Below is a small trained network, with its code and all its weights. Each question gives an input and a target symbol and asks what happens when units are switched off, that is, made to give their printed mean instead of their output.

import numpy as np


def w(rows, s, z=0):
    codes = np.array(rows[::2]) - 128.0
    scale = np.full(codes.shape[1], s)
    scale[-1] = z or s
    return codes * scale


def f(y):
    return np.maximum(y, 0)


def softmax(a):
    e = np.exp(a - a.max(-1, keepdims=True))
    return e / e.sum(-1, keepdims=True)


def log_softmax(a):
    a = a - a.max(-1, keepdims=True)
    return a - np.log(np.exp(a).sum(-1, keepdims=True))


def net(x, mask):
    ids = ['βγδεζξπστφω'.index(c) for c in x.split()]
    T = len(ids)
    res = E[ids] + P[:T]
    u = 0
    for l in range(2):
        q, k, v = (res @ M[l].T for M in (Q, K, V))
        z = softmax(np.where(np.tri(T) > 0, q @ k.T / 4**0.5, -1e9)) @ v
        res = res + np.where(mask[u], z, O[l][:, -1]) @ O[l][:, :-1]
        u += 1
        y = f(res @ A[l][:, :-1].T + A[l][:, -1])
        res = res + np.where(mask[u : u + 8], y, B[l][:, -1]) @ B[l][:, :-1]
        u += 8
    return log_softmax(res[-1] @ U[:, :-1].T + U[:, -1])


Q, K, V, O, A, B = {}, {}, {}, {}, {}, {}
E = w([
[47,132,156,67,109,43,87,199,74],'β',
[61,201,103,137,133,36,124,113,67],'γ',
[21,126,127,149,60,56,169,135,134],'δ',
[112,219,102,198,92,96,122,121,202],'ε',
[99,138,159,130,65,104,112,205,220],'ζ',
[154,164,98,161,167,3,111,185,177],'ξ',
[102,147,176,129,64,163,168,164,55],'π',
[110,82,104,142,72,160,182,92,160],'σ',
[183,112,89,127,188,85,150,152,36],'τ',
[199,190,118,165,172,204,150,88,52],'φ',
[152,74,36,41,122,163,71,73,96],'ω',
],0.0075)
P = w([
[65,161,134,54,220,191,176,133,169],'0',
[56,154,63,160,141,116,145,193,115],'1',
[72,125,135,161,202,151,60,154,108],'2',
[130,149,126,59,125,117,188,129,153],'3',
[100,152,52,142,88,73,151,190,99],'4',
[105,112,149,177,184,153,41,133,100],'5',
[157,137,136,69,96,104,176,111,145],'6',
[126,147,75,152,63,57,139,172,93],'7',
[133,103,156,185,161,145,23,113,89],'8',
[180,128,153,83,71,94,163,89,137],'9',
[152,138,93,160,39,46,125,154,83],'10',
[156,94,172,202,136,140,2,93,71],'11',
[206,118,169,98,49,88,148,66,126],'12',
[179,126,109,172,16,44,109,130,70],'13',
],0.01)
Q[0] = w([
[112,118,207,100,186,167,98,79,171],'L0H0',
[161,176,43,129,7,52,183,180,111],'L0H0',
[106,62,115,210,179,187,85,142,101],'L0H0',
[74,123,168,170,154,133,75,148,139],'L0H0',
],0.015)
K[0] = w([
[16,200,109,117,148,111,186,193,166],'L0H0',
[251,52,182,173,69,106,69,65,92],'L0H0',
[69,135,24,101,235,223,126,148,111],'L0H0',
[62,133,187,140,227,192,139,147,191],'L0H0',
],0.011)
V[0] = w([
[190,122,127,179,247,33,188,167,74],'L0H0',
[177,119,148,150,98,19,90,209,227],'L0H0',
[53,210,23,149,139,94,49,69,253],'L0H0',
[227,19,10,47,184,132,72,39,172],'L0H0',
],0.0055)
O[0] = w([
[146,34,105,221,241,81,164,133,71,90],'L0H0',
[169,61,207,106,139,34,134,119,200,5],'L0H0',
[87,177,146,90,162,75,77,2,181,216],'L0H0',
[159,79,5,115,136,118,65,123,211,56],'L0H0',
],0.0068,0.0011)
A[0] = w([
[192,194,172,123,129,180,193,100,196,112],'L0N0',
[81,118,81,167,92,140,78,165,44,143],'L0N1',
[155,135,132,126,126,139,255,48,107,223],'L0N2',
[91,159,129,228,126,83,132,152,134,10],'L0N3',
[144,119,130,201,132,107,102,177,134,214],'L0N4',
[95,112,179,92,69,138,218,142,165,150],'L0N5',
[151,163,156,176,151,115,154,103,69,124],'L0N6',
[152,92,121,59,106,215,192,103,187,136],'L0N7',
],0.0083,0.0013)
B[0] = w([
[159,114,80,130,128,255,94,154,255,164],'L0N0',
[165,125,106,237,233,87,145,153,217,255],'L0N1',
[196,162,44,171,70,126,242,106,125,189],'L0N2',
[115,29,204,86,152,145,147,120,57,193],'L0N3',
[66,92,79,126,151,115,152,102,70,190],'L0N4',
[60,115,151,147,37,94,150,189,121,200],'L0N5',
[197,133,173,83,171,175,100,133,117,185],'L0N6',
[125,12,215,163,173,158,160,118,168,170],'L0N7',
],0.0069,0.0053)
Q[1] = w([
[140,122,181,49,89,105,109,121,117],'L1H0',
[176,89,54,74,115,79,174,108,151],'L1H0',
[74,137,167,167,162,180,5,98,180],'L1H0',
[131,104,88,123,31,22,254,216,110],'L1H0',
],0.0093)
K[1] = w([
[97,81,161,93,80,43,175,186,142],'L1H0',
[207,81,73,181,116,27,47,91,110],'L1H0',
[1,150,113,58,215,189,154,164,219],'L1H0',
[229,79,190,217,18,105,60,85,135],'L1H0',
],0.0066)
V[1] = w([
[61,46,155,160,52,61,147,201,141],'L1H0',
[120,174,125,85,82,115,143,149,76],'L1H0',
[143,126,179,58,152,153,73,254,115],'L1H0',
[148,130,140,168,92,189,179,146,150],'L1H0',
],0.0074)
O[1] = w([
[14,145,140,155,207,202,42,140,108,208],'L1H0',
[172,173,205,152,187,155,116,146,170,99],'L1H0',
[188,81,182,126,59,171,45,255,110,80],'L1H0',
[121,185,127,151,138,118,221,174,44,253],'L1H0',
],0.0069,0.0044)
A[1] = w([
[184,83,66,169,209,138,77,180,53,189],'L1N0',
[124,103,96,170,241,69,62,121,166,176],'L1N1',
[243,142,119,61,23,188,149,113,143,13],'L1N2',
[203,176,62,159,101,67,125,99,253,250],'L1N3',
[96,251,62,135,72,91,126,111,119,205],'L1N4',
[122,199,100,69,109,59,184,80,42,159],'L1N5',
[39,62,209,69,148,149,51,43,68,222],'L1N6',
[124,41,122,189,198,175,148,201,208,148],'L1N7',
],0.0062,0.0017)
B[1] = w([
[110,108,102,148,14,152,142,159,144,253],'L1N0',
[111,122,167,179,153,172,126,69,191,235],'L1N1',
[25,136,104,161,197,245,99,68,111,157],'L1N2',
[205,192,125,110,199,120,131,250,176,233],'L1N3',
[93,151,87,104,64,144,33,78,152,217],'L1N4',
[184,144,176,74,72,143,77,60,78,221],'L1N5',
[199,64,42,2,180,171,115,162,95,210],'L1N6',
[224,93,213,133,61,156,128,44,177,212],'L1N7',
],0.0076,0.0059)
U = w([
[168,120,227,121,58,170,55,124,175,8],'β',
[169,160,229,145,235,50,164,118,166,252],'γ',
[125,172,118,160,253,193,141,111,92,61],'δ',
[166,172,194,53,75,88,85,54,101,164],'ε',
[116,128,96,44,136,139,83,227,45,174],'ζ',
[122,27,76,51,181,130,139,73,115,121],'ξ',
[116,168,178,209,153,133,167,210,88,151],'π',
[14,177,79,183,64,137,62,74,80,197],'σ',
[106,50,127,183,65,145,208,63,177,44],'τ',
[204,119,84,86,82,76,194,176,57,161],'φ',
[143,185,60,144,98,136,91,196,213,70],'ω',
],0.0056,0.0023)

Each question gives the input, a string of symbols that net reads in full, and the target symbol t.
The units are the heads (4 rows each of Q, K, V and O) and the neurons (one row each of A and B). Each row of codes is followed by its name. A weight is (code - 128) times the scale printed after its matrix; where a second scale follows, it is the last column's (O, A, B and U).
mask holds one flag per unit, layer by layer, with each layer's heads first. A switched-off unit (its flag False) gives its mean, the last column of its rows in O or B, instead of its output. The means were averaged over made-up inputs and are rounded, as every weight is.
A unit's drop is (log p(t) with every unit on - log p(t) with that unit switched off) / (log p(t) with every unit on - log p(t) with every unit switched off).
The circuit of an input: a set's keep is (log p(t) with only the set's units on - log p(t) with every unit switched off) / (log p(t) with every unit on - log p(t) with every unit switched off). Starting from the 12 units with the biggest drops (on a tie, the unit counted first), units are removed one at a time, each time the one whose removal leaves the highest keep (on an exact tie, the one counted first), for as long as the keep stays at least 0.8.
units of the circuit, in order: the units of the circuit, biggest drop first
most important unit: the unit with the biggest drop
k most important neurons: the k neurons with the biggest drops, biggest first
top k neurons in layer l: the k neurons of layer l with the biggest drops, biggest first
input σ γ ε ζ π γ φ φ ω τ σ ζ, target σ: most important unit : L0N7
input φ ξ ζ φ ζ ξ β σ ω β σ ζ ω, target ξ: 2 most important neurons : (L0N1, L0N7)
input σ ω β ω ξ, target ω: units of the circuit, in order : (L0H0, L1N3)
input ω β ω ω ζ ξ, target ω: units of the circuit, in order : (L0H0, L1H0, L1N3)
input π γ β σ φ δ φ β β ε σ σ γ, target ε: units of the circuit, in order : (L1N5, L0N1)
input π φ β γ γ σ ω γ, target ω: units of the circuit, in order : (L0H0, L1N3, L0N1)
input ω ξ τ β π ξ π, target π: units of the circuit, in order : (L0H0, L1H0, L0N5)
input β φ ζ γ σ ζ β π π, target β: 2 most important neurons : (L0N1, L1N7)
input β π τ, target β: units of the circuit, in order : (L1H0, L1N7, L0N2)
input φ τ ω ω σ δ, target φ: units of the circuit, in order : (L1H0, L0N0, L0H0)
input β ζ β π δ σ, target β: units of the circuit, in order : (L1H0, L1N7)
input β τ τ ζ, target β: units of the circuit, in order : (L1N7, L1H0, L0N0, L0H0)
input ξ σ δ β ω φ ε, target ω: 2 most important neurons : (L1N3, L0N0)
input π ζ γ σ π, target σ: most important neuron : (L0N7)
input ξ τ γ φ, target δ: 4 most important neurons : (L1N2, L0N2, L0N0, L0N6)
input ε π ω φ ω δ τ ω ξ σ σ ε ξ ε, target ξ: top 2 neurons in layer 0 : (L0N3, L0N1)
input ε β τ π ω τ π γ, target τ: 3 most important neurons : (L0N1, L0N3, L1N0)
input β ξ ζ σ ζ ζ ζ τ γ ω ω σ, target β: top 2 neurons in layer 0 : (L0N1, L0N2)
input ζ σ σ σ φ γ ξ β ζ, target ζ: 2 most important neurons : (L1N6, L0N1)
input β ω γ, target β: most important unit : L1H0
input ζ ζ γ π τ σ ε, target ω: top 3 neurons in layer 0 : (L0N0, L0N2, L0N3)
input ω σ γ β β ζ σ β ω, target ω: top 2 neurons in layer 0 : (L0N1, L0N3)
input τ σ ξ σ δ σ σ δ β π ε, target π: top 3 neurons in layer 0 : (L0N3, L0N5, L0N1)
input ε ε ζ, target ε: 3 most important neurons : (L0N0, L1N5, L0N1)
input σ ζ β π γ, target π: 3 most important neurons : (L0N1, L0N5, L0N3)
